Small tables with named rows and columns. After each table, cells are looked up by row and column.

buv =
fields: bugotob, siduf, damil, peme, vavuz, fut
kivobi: [208, 180, 144, 198, 220, 154]
non: [126, 158, 108, 130, 86, 227]
bekek: [96, 180, 240, 127, 157, 103]
som: [98, 167, 177, 104, 97, 146]
tel: [150, 227, 93, 162, 145, 197]
bidukur: [119, 237, 193, 210, 58, 103]
nonisi: [188, 242, 179, 165, 141, 116]
senefiv: [154, 134, 212, 110, 92, 159]
vak: [177, 149, 136, 178, 71, 225]
giv: [122, 140, 230, 106, 160, 226]

vavuz of tel is 145
bugotob of kivobi is 208
damil of nonisi is 179
fut of tel is 197
bugotob of bekek is 96
fut of nonisi is 116
siduf of som is 167
bugotob of senefiv is 154
siduf of bidukur is 237
Row with the largest vavuz: kivobi

Table rereb
columns: mude, kuv
mes: [-5.0, 25.5]
besedeg: [-7.8, 1.8]
lal: [43.3, -6.3]
mokufo: [-67.6, 81.0]
raguket: [41.2, -12.6]
lifel: [77.3, -40.4]
vibulum: [44.3, 13.8]
deg: [64.9, 13.4]
laberi: [27.9, -39.5]

deg, kuv -> 13.4
mes, kuv -> 25.5
mokufo, kuv -> 81.0
besedeg, kuv -> 1.8
lal, kuv -> -6.3
lifel, mude -> 77.3
vibulum, mude -> 44.3
deg, mude -> 64.9
lal, mude -> 43.3
mes, mude -> -5.0

mif:
	gub	fofeval	pip	kifi	nom	lumife	dotol
fuzet	168	137	92	129	155	151	117
sab	136	113	105	125	145	170	168
tefura	147	139	124	128	168	143	142
noz	183	74	122	124	149	102	142
dip	108	90	118	115	166	134	129
vib	114	76	107	118	165	139	141
biranik	165	104	137	79	110	76	124
befo	173	127	107	125	156	156	128
lasaf	113	132	107	124	156	184	134
vobudi	148	156	124	182	71	135	115
dat	136	112	125	115	154	65	94
somifo	123	168	124	193	74	140	122
bek	139	165	99	194	54	142	126

What is the nom of biranik in mif?
110
What is the lumife of sab in mif?
170
What is the gub of tefura in mif?
147
What is the kifi of fuzet in mif?
129
What is the nom of sab in mif?
145
What is the gub of dat in mif?
136
What is the pip of bek in mif?
99
What is the gub of bek in mif?
139
What is the nom of tefura in mif?
168
What is the lumife of biranik in mif?
76
What is the kifi of tefura in mif?
128
What is the dotol of dat in mif?
94
Row with the largest pip: biranik

lekug:
,samu,tibe
kala,42705,60116
niz,34733,39914
rul,43431,56960
regiz,43031,74474
bev,33735,29075
mitod,55603,47865
vakam,46214,78152
tetuni,33099,15328
dum,55704,43532
por,43915,69827
giveb,38199,9564
mun,61268,42073
todasul,52591,65226
lezes,37492,20744

What is the tibe of giveb in lekug?
9564
What is the tibe of por in lekug?
69827
What is the tibe of mitod in lekug?
47865
What is the tibe of rul in lekug?
56960
What is the samu of tetuni in lekug?
33099
What is the tibe of dum in lekug?
43532
What is the tibe of mun in lekug?
42073
What is the samu of lezes in lekug?
37492
What is the tibe of tetuni in lekug?
15328
What is the samu of dum in lekug?
55704
What is the samu of mitod in lekug?
55603
What is the samu of bev in lekug?
33735
What is the samu of giveb in lekug?
38199
What is the samu of vakam in lekug?
46214
What is the tibe of lezes in lekug?
20744
What is the samu of por in lekug?
43915
What is the samu of mun in lekug?
61268
What is the samu of kala in lekug?
42705

